Here is a tiny trained network, its code and every weight. The questions are about switching its units off for an input and a target symbol, where a switched-off unit gives its printed mean instead of its output.

import numpy as np


def w(rows, s, z=0):
    codes = np.array(rows[::2]) - 128.0
    scale = np.full(codes.shape[1], s)
    scale[-1] = z or s
    return codes * scale


def norm(h):
    return h / np.sqrt((h * h).mean(-1, keepdims=True) + 1e-5)


def f(y):
    return y / 2 * (1 + np.tanh(0.7978845608 * (y + 0.044715 * y**3)))


def softmax(a):
    e = np.exp(a - a.max(-1, keepdims=True))
    return e / e.sum(-1, keepdims=True)


def log_softmax(a):
    a = a - a.max(-1, keepdims=True)
    return a - np.log(np.exp(a).sum(-1, keepdims=True))


def net(x, mask):
    ids = ['Φαβεηλμπ'.index(c) for c in x.split()]
    T = len(ids)
    res = E[ids] + P[:T]
    r = norm(res)
    for j in range(2):
        rows = slice(2 * j, 2 * j + 2)
        q, k, v = (r @ M[0][rows].T for M in (Q, K, V))
        z = softmax(np.where(np.tri(T) > 0, q @ k.T / 2**0.5, -1e9)) @ v
        o = O[0][rows]
        res = res + np.where(mask[j], z, o[:, -1]) @ o[:, :-1]
    y = f(norm(res) @ A[0][:, :-1].T + A[0][:, -1])
    res = res + np.where(mask[2:6], y, B[0][:, -1]) @ B[0][:, :-1]
    return log_softmax(norm(res)[-1] @ U[:, :-1].T + U[:, -1])


Q, K, V, O, A, B = {}, {}, {}, {}, {}, {}
E = w([
[166,160,175,157],'Φ',
[136,66,209,140],'α',
[178,252,176,142],'β',
[135,182,157,182],'ε',
[72,132,86,159],'η',
[124,48,126,100],'λ',
[189,164,224,129],'μ',
[150,212,166,170],'π',
],0.013)
P = w([
[156,113,118,156],'0',
[155,107,115,152],'1',
[119,144,137,123],'2',
[95,150,204,228],'3',
[159,109,112,166],'4',
[104,145,139,114],'5',
[76,181,240,234],'6',
[160,109,111,166],'7',
[95,149,143,104],'8',
[58,169,251,243],'9',
[161,109,112,166],'10',
[72,152,143,90],'11',
[64,160,250,230],'12',
[161,108,111,166],'13',
],0.02)
Q[0] = w([
[100,85,95,105],'h0',
[73,163,232,100],'h0',
[213,74,2,131],'h1',
[106,79,174,106],'h1',
],0.047)
K[0] = w([
[132,77,63,101],'h0',
[37,227,203,36],'h0',
[237,47,64,253],'h1',
[63,75,191,116],'h1',
],0.031)
V[0] = w([
[139,162,163,188],'h0',
[139,91,45,143],'h0',
[129,208,138,199],'h1',
[217,191,4,41],'h1',
],0.028)
O[0] = w([
[165,90,154,55,246],'h0',
[67,66,119,143,19],'h0',
[97,185,116,206,231],'h1',
[192,181,255,136,6],'h1',
],0.022,0.017)
A[0] = w([
[244,16,108,145,147],'n0',
[57,214,171,151,3],'n1',
[163,142,123,5,164],'n2',
[28,39,239,190,63],'n3',
],0.024,0.0063)
B[0] = w([
[240,242,103,159,235],'n0',
[130,4,199,101,202],'n1',
[5,90,136,118,254],'n2',
[68,148,205,23,175],'n3',
],0.028,0.0074)
U = w([
[236,195,75,143,63],'Φ',
[187,63,74,105,142],'α',
[155,149,188,137,212],'β',
[92,109,118,249,100],'ε',
[17,117,195,118,65],'η',
[174,120,127,4,97],'λ',
[89,234,140,105,28],'μ',
[141,65,179,152,252],'π',
],0.013,0.0042)

Each question gives the input, a string of symbols that net reads in full, and the target symbol t.
The units are the heads (2 rows each of Q, K, V and O) and the neurons (one row each of A and B). Each row of codes is followed by its name. A weight is (code - 128) times the scale printed after its matrix; where a second scale follows, it is the last column's (O, A, B and U).
mask holds one flag per unit, heads first, then neurons. A switched-off unit (its flag False) gives its mean, the last column of its rows in O or B, instead of its output. The means were averaged over made-up inputs and are rounded, as every weight is.
A unit's drop is (log p(t) with every unit on - log p(t) with that unit switched off) / (log p(t) with every unit on - log p(t) with every unit switched off).
The circuit of an input: a set's keep is (log p(t) with only the set's units on - log p(t) with every unit switched off) / (log p(t) with every unit on - log p(t) with every unit switched off). Starting from all 6 units, units are removed one at a time, each time the one whose removal leaves the highest keep (on an exact tie, the one counted first), for as long as the keep stays at least 0.8.
units of the circuit, in order: the units of the circuit, biggest drop first
most important unit: the unit with the biggest drop
top k neurons: the k neurons with the biggest drops, biggest first
which heads matter: for each layer, one digit per head in row order, 1 if its drop is at least 0.15 and else 0, layers parted by /
input η η μ λ ε ε π Φ β π ε ε λ, target ε: top neuron : n0
input π λ Φ η, target Φ: units of the circuit, in order : h1; h0; n2
input β Φ η α α Φ λ π λ π η ε, target Φ: units of the circuit, in order : h1; n2
input Φ ε Φ β μ β η ε λ α μ, target μ: units of the circuit, in order : h0; n2; h1
input β α π μ η η ε η ε η, target ε: which heads matter : 01
input λ ε η, target ε: which heads matter : 10
input Φ β Φ η η π, target β: units of the circuit, in order : h1; h0; n1
input ε λ μ μ Φ λ η μ, target μ: units of the circuit, in order : h0; n2; n0
input λ λ μ ε π Φ α π λ ε λ β μ, target β: units of the circuit, in order : h0; n1
input Φ η ε η π α ε ε β α π π β, target π: which heads matter : 00
input λ β Φ α, target Φ: which heads matter : 11
input η λ η ε, target η: which heads matter : 10
input β α λ μ β η β, target η: units of the circuit, in order : n2; h0
input η η α β, target α: which heads matter : 01
input ε λ Φ π, target Φ: which heads matter : 11
input ε α η Φ η π ε Φ μ α η α η, target α: most important unit : h1
input β μ λ Φ λ Φ α ε λ η, target λ: which heads matter : 01
input α ε Φ π α λ λ α β Φ, target β: which heads matter : 11
input Φ η λ α ε π λ β α ε π λ Φ, target λ: which heads matter : 01
input α ε π η β α η λ μ λ η η λ λ, target λ: which heads matter : 11
input π π π α, target π: units of the circuit, in order : h1; n1
input ε η η β λ ε π, target ε: which heads matter : 01
input β α μ η Φ β Φ ε π η α μ π Φ, target Φ: most important unit : n2
input ε ε Φ λ ε μ, target η: which heads matter : 00
input μ π ε, target Φ: which heads matter : 11
input Φ π ε λ Φ ε η ε α β Φ π ε, target π: top 3 neurons : n1; n0; n2
input ε β η π ε ε β, target ε: top 2 neurons : n0; n1
input λ β λ ε, target λ: top 2 neurons : n0; n2
input π λ λ η Φ λ α π Φ μ ε β ε, target β: most important unit : h0
input Φ Φ ε ε π π Φ, target π: which heads matter : 01
